Below is a small trained network, with its code and all its weights. Each question gives an input and a target symbol and asks what happens when units are switched off, that is, made to give their printed mean instead of their output.

import numpy as np


def w(rows, s, z=0):
    codes = np.array(rows[::2]) - 128.0
    scale = np.full(codes.shape[1], s)
    scale[-1] = z or s
    return codes * scale


def norm(h):
    return h / np.sqrt((h * h).mean(-1, keepdims=True) + 1e-5)


def f(y):
    return np.maximum(y, 0)


def softmax(a):
    e = np.exp(a - a.max(-1, keepdims=True))
    return e / e.sum(-1, keepdims=True)


def log_softmax(a):
    a = a - a.max(-1, keepdims=True)
    return a - np.log(np.exp(a).sum(-1, keepdims=True))


def net(x, mask):
    ids = ['αβζθλξπφ'.index(c) for c in x.split()]
    T = len(ids)
    res = E[ids] + P[:T]
    q, k, v = (norm(res) @ M[0].T for M in (Q, K, V))
    z = softmax(np.where(np.tri(T) > 0, q @ k.T / 4**0.5, -1e9)) @ v
    res = res + np.where(mask[0], z, O[0][:, -1]) @ O[0][:, :-1]
    y = f(norm(res) @ A[0][:, :-1].T + A[0][:, -1])
    res = res + np.where(mask[1:17], y, B[0][:, -1]) @ B[0][:, :-1]
    return log_softmax(norm(res)[-1] @ U[:, :-1].T + U[:, -1])


Q, K, V, O, A, B = {}, {}, {}, {}, {}, {}
E = w([
[23,197,187,177],'α',
[79,125,157,79],'β',
[127,85,130,205],'ζ',
[147,255,96,86],'θ',
[162,57,75,138],'λ',
[116,205,173,181],'ξ',
[133,77,135,209],'π',
[132,114,70,57],'φ',
],0.0071)
P = w([
[139,177,144,92],'0',
[27,198,2,208],'1',
[169,127,150,114],'2',
[77,163,75,146],'3',
[175,124,151,122],'4',
[79,147,104,142],'5',
[184,124,149,126],'6',
[82,132,110,141],'7',
[189,123,152,135],'8',
[80,121,112,133],'9',
[194,128,152,138],'10',
[88,115,111,136],'11',
[201,129,149,137],'12',
[98,84,75,133],'13',
],0.0048)
Q[0] = w([
[167,127,149,126],'H0',
[96,171,122,167],'H0',
[2,164,110,141],'H0',
[195,19,143,158],'H0',
],0.0057)
K[0] = w([
[137,176,215,44],'H0',
[159,103,86,159],'H0',
[242,46,26,155],'H0',
[2,135,172,124],'H0',
],0.0051)
V[0] = w([
[249,254,90,166],'H0',
[131,52,129,82],'H0',
[150,65,68,165],'H0',
[231,138,114,112],'H0',
],0.0038)
O[0] = w([
[204,163,70,255,92],'H0',
[131,100,81,71,130],'H0',
[102,65,98,150,248],'H0',
[167,70,123,150,93],'H0',
],0.0047,0.0013)
A[0] = w([
[81,76,127,150,120],'N0',
[58,163,73,65,142],'N1',
[91,87,89,32,121],'N2',
[69,113,62,123,189],'N3',
[100,76,153,161,182],'N4',
[138,86,230,63,110],'N5',
[174,145,48,155,163],'N6',
[201,75,213,80,168],'N7',
[110,86,161,95,125],'N8',
[134,73,91,225,160],'N9',
[221,119,119,70,136],'N10',
[83,202,146,132,252],'N11',
[2,190,27,159,71],'N12',
[181,123,168,143,92],'N13',
[154,150,163,160,149],'N14',
[121,123,106,32,124],'N15',
],0.0059,0.003)
B[0] = w([
[172,95,86,127,181],'N0',
[100,122,129,203,170],'N1',
[144,105,125,107,189],'N2',
[110,175,60,141,208],'N3',
[147,157,126,70,204],'N4',
[181,189,136,62,155],'N5',
[154,126,192,149,195],'N6',
[72,220,148,108,183],'N7',
[153,139,98,130,151],'N8',
[95,142,121,69,255],'N9',
[74,144,152,184,172],'N10',
[155,11,80,101,182],'N11',
[2,220,117,184,191],'N12',
[99,177,141,175,145],'N13',
[111,81,143,128,153],'N14',
[137,127,171,165,167],'N15',
],0.0053,0.0052)
U = w([
[34,142,141,165,211],'α',
[134,188,183,1,150],'β',
[124,65,167,123,2],'ζ',
[222,169,142,189,140],'θ',
[157,62,31,74,194],'λ',
[183,123,193,233,152],'ξ',
[108,49,193,118,30],'π',
[40,202,63,229,15],'φ',
],0.0081,0.0036)

Each question gives the input, a string of symbols that net reads in full, and the target symbol t.
The units are the heads (4 rows each of Q, K, V and O) and the neurons (one row each of A and B). Each row of codes is followed by its name. A weight is (code - 128) times the scale printed after its matrix; where a second scale follows, it is the last column's (O, A, B and U).
mask holds one flag per unit, heads first, then neurons. A switched-off unit (its flag False) gives its mean, the last column of its rows in O or B, instead of its output. The means were averaged over made-up inputs and are rounded, as every weight is.
A unit's drop is (log p(t) with every unit on - log p(t) with that unit switched off) / (log p(t) with every unit on - log p(t) with every unit switched off).
The circuit of an input: a set's keep is (log p(t) with only the set's units on - log p(t) with every unit switched off) / (log p(t) with every unit on - log p(t) with every unit switched off). Starting from the 12 units with the biggest drops (on a tie, the unit counted first), units are removed one at a time, each time the one whose removal leaves the highest keep (on an exact tie, the one counted first), for as long as the keep stays at least 0.8.
units of the circuit, in order: the units of the circuit, biggest drop first
most important unit: the unit with the biggest drop
top k neurons: the k neurons with the biggest drops, biggest first
drop of u: that unit's drop, to one decimal
input θ λ φ, target θ: units of the circuit, in order -> H0; N9; N6
input π λ λ φ, target φ: units of the circuit, in order -> N12; N1
input π ξ φ, target ξ: most important unit -> H0
input λ λ φ, target φ: top 2 neurons -> N10; N11
input β λ λ π π β ζ π λ, target β: units of the circuit, in order -> H0; N7
input λ λ λ ζ π, target π: units of the circuit, in order -> N12; N9; N4; N7
input π ζ θ λ π λ λ, target θ: top 3 neurons -> N12; N11; N6
input ζ π π λ β λ θ, target θ: top 3 neurons -> N9; N12; N11
input ζ ξ λ ζ λ ξ π β λ, target β: top 2 neurons -> N7; N12
input π β ζ, target β: top 2 neurons -> N12; N4
input ζ β λ π π π π π ξ, target ξ: top 3 neurons -> N12; N11; N9
input π λ λ ζ β λ ξ π ξ, target ξ: drop of N12 -> 0.2
input λ ζ π λ π θ φ π ζ π π α λ π, target λ: drop of N0 -> 0.2
input ζ λ λ λ φ λ ξ λ π λ λ, target ξ: drop of N6 -> 0.3
input π λ λ λ π, target π: drop of N3 -> 0.6
input π λ λ π φ π λ θ λ λ φ λ φ, target θ: most important unit -> N9
